Below are the code and all the weights of a small trained network. Each question names an input and a target symbol and asks about switching units off, where a switched-off unit gives its printed mean instead of its output.

import numpy as np


def w(rows, s, z=0):
    codes = np.array(rows[::2]) - 128.0
    scale = np.full(codes.shape[1], s)
    scale[-1] = z or s
    return codes * scale


def f(y):
    return y / 2 * (1 + np.tanh(0.7978845608 * (y + 0.044715 * y**3)))


def softmax(a):
    e = np.exp(a - a.max(-1, keepdims=True))
    return e / e.sum(-1, keepdims=True)


def log_softmax(a):
    a = a - a.max(-1, keepdims=True)
    return a - np.log(np.exp(a).sum(-1, keepdims=True))


def net(x, mask):
    ids = ['αδθμξπτφψ'.index(c) for c in x.split()]
    T = len(ids)
    res = E[ids] + P[:T]
    u = 0
    for l in range(2):
        q, k, v = (res @ M[l].T for M in (Q, K, V))
        z = softmax(np.where(np.tri(T) > 0, q @ k.T / 2**0.5, -1e9)) @ v
        res = res + np.where(mask[u], z, O[l][:, -1]) @ O[l][:, :-1]
        u += 1
        y = f(res @ A[l][:, :-1].T + A[l][:, -1])
        res = res + np.where(mask[u : u + 12], y, B[l][:, -1]) @ B[l][:, :-1]
        u += 12
    return log_softmax(res[-1] @ U[:, :-1].T + U[:, -1])


Q, K, V, O, A, B = {}, {}, {}, {}, {}, {}
E = w([
[121,126,112,51,166,104,144,149,136,116,157,130],'α',
[123,65,143,119,137,93,155,135,115,99,157,121],'δ',
[110,68,125,115,139,99,145,165,98,141,133,114],'θ',
[141,109,102,83,127,115,131,165,82,145,149,141],'μ',
[143,133,83,93,181,109,148,171,113,165,110,159],'ξ',
[148,140,129,142,154,118,147,140,101,129,80,134],'π',
[144,146,180,89,150,87,109,149,111,123,111,100],'τ',
[195,77,118,68,125,94,35,168,104,149,130,74],'φ',
[250,54,114,159,186,136,182,143,195,128,143,132],'ψ',
],0.015)
P = w([
[46,120,111,95,76,154,140,65,133,191,147,181],'0',
[153,121,71,79,107,128,220,79,90,114,96,84],'1',
[104,82,175,100,101,168,158,147,140,139,87,166],'2',
[118,148,111,156,107,96,161,103,150,196,136,104],'3',
[148,104,90,101,175,111,150,99,81,91,85,91],'4',
[112,88,187,117,157,156,120,180,133,109,85,157],'5',
[141,164,116,174,171,68,119,126,137,174,148,105],'6',
[200,126,109,142,206,98,102,94,88,64,92,106],'7',
[170,102,205,145,187,140,89,200,125,84,77,161],'8',
[140,156,121,169,132,73,148,112,148,192,147,115],'9',
[251,142,116,195,240,75,80,125,57,40,111,108],'10',
[196,91,239,175,237,133,48,227,132,61,64,146],'11',
[145,163,122,182,131,89,144,108,130,187,154,104],'12',
],0.018)
Q[0] = w([
[90,61,203,93,95,255,52,200,155,41,67,178],'0.h1',
[125,129,115,139,102,199,97,129,158,114,126,138],'0.h1',
],0.068)
K[0] = w([
[3,120,93,79,11,153,172,63,140,194,151,144],'0.h1',
[140,112,117,151,128,125,204,171,121,147,95,109],'0.h1',
],0.052)
V[0] = w([
[76,146,103,196,253,150,238,108,137,132,58,208],'0.h1',
[36,227,192,109,65,59,96,114,50,59,57,125],'0.h1',
],0.012)
O[0] = w([
[137,124,210,141,208,144,141,3,131,148,126,175,192],'0.h1',
[206,242,173,243,77,201,183,162,98,92,192,57,3],'0.h1',
],0.0049,0.011)
A[0] = w([
[111,150,137,152,82,159,109,188,167,115,156,121,10],'0.n1',
[97,184,146,141,81,90,63,114,146,167,158,73,119],'0.n2',
[64,218,146,191,113,114,131,97,135,162,136,129,41],'0.n3',
[72,173,72,188,120,112,143,144,126,111,174,149,50],'0.n4',
[24,116,118,207,98,164,83,86,114,94,135,126,31],'0.n5',
[94,211,79,125,112,174,91,79,140,90,142,170,34],'0.n6',
[59,185,143,157,143,98,150,124,110,159,187,121,148],'0.n7',
[125,130,150,124,106,137,115,154,176,98,101,135,46],'0.n8',
[47,144,110,130,111,128,110,76,198,5,218,138,1],'0.n9',
[163,145,100,137,114,119,114,128,131,164,143,141,162],'0.n10',
[141,150,78,152,117,115,129,134,127,110,129,106,91],'0.n11',
[141,135,77,100,139,146,146,84,110,73,106,114,123],'0.n12',
],0.023,0.0045)
B[0] = w([
[143,135,61,173,163,158,88,28,113,161,120,154,152],'0.n1',
[215,107,199,114,68,76,101,133,157,102,126,158,169],'0.n2',
[128,95,150,87,205,180,186,103,136,99,72,101,166],'0.n3',
[216,120,181,70,107,84,65,123,150,164,143,149,146],'0.n4',
[86,61,179,102,155,168,102,121,57,118,183,102,136],'0.n5',
[154,233,154,172,149,3,147,163,97,222,52,180,135],'0.n6',
[51,134,59,150,50,133,164,127,94,107,87,176,189],'0.n7',
[95,125,89,91,90,135,148,131,97,157,125,148,171],'0.n8',
[141,146,165,98,232,80,234,151,162,50,238,191,130],'0.n9',
[90,158,122,109,129,114,125,108,122,134,163,110,165],'0.n10',
[138,101,126,116,170,127,151,62,124,135,108,166,170],'0.n11',
[192,162,108,133,116,107,130,117,111,96,131,76,255],'0.n12',
],0.016,0.0088)
Q[1] = w([
[128,140,19,142,122,67,114,1,125,125,149,101],'1.h1',
[94,147,105,157,117,164,115,146,114,144,144,128],'1.h1',
],0.095)
K[1] = w([
[238,150,76,130,98,132,116,155,183,80,117,2],'1.h1',
[114,94,86,120,144,117,47,88,186,140,198,133],'1.h1',
],0.069)
V[1] = w([
[104,122,136,144,120,184,41,56,67,221,1,2],'1.h1',
[96,47,161,56,149,195,86,73,32,76,210,101],'1.h1',
],0.0066)
O[1] = w([
[44,191,102,105,85,140,38,94,232,2,192,134,253],'1.h1',
[126,191,188,222,75,71,141,140,130,166,20,150,234],'1.h1',
],0.0035,0.0038)
A[1] = w([
[126,148,132,123,84,125,104,141,148,165,166,142,122],'1.n1',
[103,160,106,172,40,129,136,232,135,114,162,124,176],'1.n2',
[132,163,102,155,127,105,169,105,153,147,174,80,79],'1.n3',
[150,191,138,184,97,233,122,158,98,154,197,135,57],'1.n4',
[118,116,155,115,118,194,162,148,89,144,179,87,1],'1.n5',
[125,175,179,147,100,213,127,155,157,112,179,125,100],'1.n6',
[91,139,188,154,90,197,111,180,144,126,136,143,67],'1.n7',
[87,133,102,125,83,188,123,255,142,130,172,117,52],'1.n8',
[106,135,136,149,116,211,156,161,126,87,113,103,24],'1.n9',
[64,137,86,152,134,137,170,130,130,138,129,108,45],'1.n10',
[105,138,135,152,102,177,137,217,167,113,149,167,189],'1.n11',
[108,109,173,129,141,207,117,135,148,91,154,114,98],'1.n12',
],0.019,0.0065)
B[1] = w([
[115,171,137,177,166,123,142,157,104,141,169,106,171],'1.n1',
[174,101,179,69,175,253,144,165,167,104,160,138,181],'1.n2',
[72,94,156,109,125,116,140,131,138,140,112,154,254],'1.n3',
[101,125,155,135,184,119,148,179,139,134,94,20,142],'1.n4',
[137,136,112,149,137,141,104,123,160,45,120,183,169],'1.n5',
[185,94,118,133,170,44,94,77,121,147,132,185,140],'1.n6',
[148,146,96,185,71,91,119,166,175,132,104,103,173],'1.n7',
[126,133,117,86,123,69,168,66,108,115,79,187,159],'1.n8',
[127,103,191,90,181,98,148,123,140,129,149,69,163],'1.n9',
[150,145,102,184,128,142,92,160,123,143,118,114,219],'1.n10',
[123,96,114,154,67,112,116,112,139,96,150,95,182],'1.n11',
[135,194,151,120,125,178,150,157,77,191,163,134,173],'1.n12',
],0.015,0.0096)
U = w([
[254,151,158,172,131,80,74,134,151,131,183,99,132],'α',
[185,151,64,177,87,143,97,155,142,167,134,128,118],'δ',
[219,150,129,93,72,113,170,106,108,81,128,80,228],'θ',
[230,115,146,144,119,114,149,177,136,196,118,120,2],'μ',
[144,67,171,124,151,113,66,136,226,199,138,148,109],'ξ',
[211,136,129,157,154,119,122,126,124,97,130,33,183],'π',
[225,115,149,151,87,155,101,176,200,144,139,109,128],'τ',
[207,154,163,104,123,181,128,162,144,172,181,117,149],'φ',
[248,110,136,168,167,132,107,153,145,95,148,134,10],'ψ',
],0.0041,0.0054)

Each question gives the input, a string of symbols that net reads in full, and the target symbol t.
The units are the heads (2 rows each of Q, K, V and O) and the neurons (one row each of A and B). Each row of codes is followed by its name. A weight is (code - 128) times the scale printed after its matrix; where a second scale follows, it is the last column's (O, A, B and U).
mask holds one flag per unit, layer by layer, with each layer's heads first. A switched-off unit (its flag False) gives its mean, the last column of its rows in O or B, instead of its output. The means were averaged over made-up inputs and are rounded, as every weight is.
A unit's drop is (log p(t) with every unit on - log p(t) with that unit switched off) / (log p(t) with every unit on - log p(t) with every unit switched off).
The circuit of an input: a set's keep is (log p(t) with only the set's units on - log p(t) with every unit switched off) / (log p(t) with every unit on - log p(t) with every unit switched off). Starting from the 12 units with the biggest drops (on a tie, the unit counted first), units are removed one at a time, each time the one whose removal leaves the highest keep (on an exact tie, the one counted first), for as long as the keep stays at least 0.8.
circuit, biggest first: the units of the circuit, biggest drop first
unit that matters most: the unit with the biggest drop
k most important neurons: the k neurons with the biggest drops, biggest first
top k neurons in layer l: the k neurons of layer l with the biggest drops, biggest first
input δ τ δ φ ψ τ, target μ: circuit, biggest first -> [0.n9, 1.h1]
input τ α δ θ, target τ: unit that matters most -> 1.n2
input θ φ δ μ α θ θ ξ δ μ ξ τ, target τ: top 2 neurons in layer 1 -> [1.n2, 1.n7]
input δ τ θ θ π ψ ψ ψ θ, target μ: 2 most important neurons -> [0.n9, 0.n5]
input τ θ θ π α φ, target π: circuit, biggest first -> [0.h1, 0.n1, 1.n4]
input ξ α τ ξ, target θ: circuit, biggest first -> [0.h1, 0.n3, 0.n7]
input π φ ψ δ τ ξ φ, target α: 2 most important neurons -> [0.n2, 0.n11]
input φ φ ξ ξ μ α θ α ξ δ μ τ, target δ: circuit, biggest first -> [0.n1, 0.h1, 0.n8]
input τ τ ξ δ φ τ ψ ξ ψ, target π: circuit, biggest first -> [0.h1, 1.n4, 0.n1]
input θ θ ψ τ μ ψ δ τ α θ, target θ: 4 most important neurons -> [0.n3, 0.n7, 0.n2, 0.n4]
input τ π ψ τ τ τ α π φ θ ξ θ μ, target δ: circuit, biggest first -> [0.h1, 0.n7, 1.n10, 0.n2]
input φ π τ θ μ μ θ, target φ: 3 most important neurons -> [1.n2, 0.n7, 0.n2]
input π θ α α α τ, target α: 3 most important neurons -> [1.n6, 0.n3, 0.n6]
input π ξ α ψ φ μ θ θ α, target α: top 4 neurons in layer 0 -> [0.n3, 0.n5, 0.n6, 0.n7]
input α ψ ψ, target ψ: 3 most important neurons -> [1.n5, 0.n9, 0.n6]
input μ θ ξ π π μ ψ φ α, target θ: 2 most important neurons -> [1.n8, 0.n6]
input μ δ τ α τ θ θ τ ψ α φ φ ξ, target α: circuit, biggest first -> [0.h1, 0.n4, 1.n1]
input π ψ π ξ τ θ θ, target θ: top 4 neurons in layer 0 -> [0.n3, 0.n7, 0.n2, 0.n11]
input θ δ α τ ψ ψ ξ τ θ ξ ξ π μ, target π: unit that matters most -> 0.n3
input δ ψ τ ψ ψ φ τ μ φ, target μ: unit that matters most -> 0.n9
input μ μ μ ψ θ τ, target θ: 3 most important neurons -> [1.n8, 0.n6, 0.n8]
input θ μ τ π τ ξ δ ξ π π ψ μ, target τ: 2 most important neurons -> [0.n5, 1.n2]
input α δ ξ ξ ξ τ ξ π θ τ, target θ: circuit, biggest first -> [0.n3, 0.n7, 0.h1]
input ξ α ψ ξ δ μ τ δ ψ, target φ: 2 most important neurons -> [1.n12, 0.n6]
input τ π ξ δ α φ ψ π τ π, target θ: top 3 neurons in layer 0 -> [0.n3, 0.n7, 0.n4]
input ξ ψ φ, target φ: 2 most important neurons -> [1.n12, 0.n6]
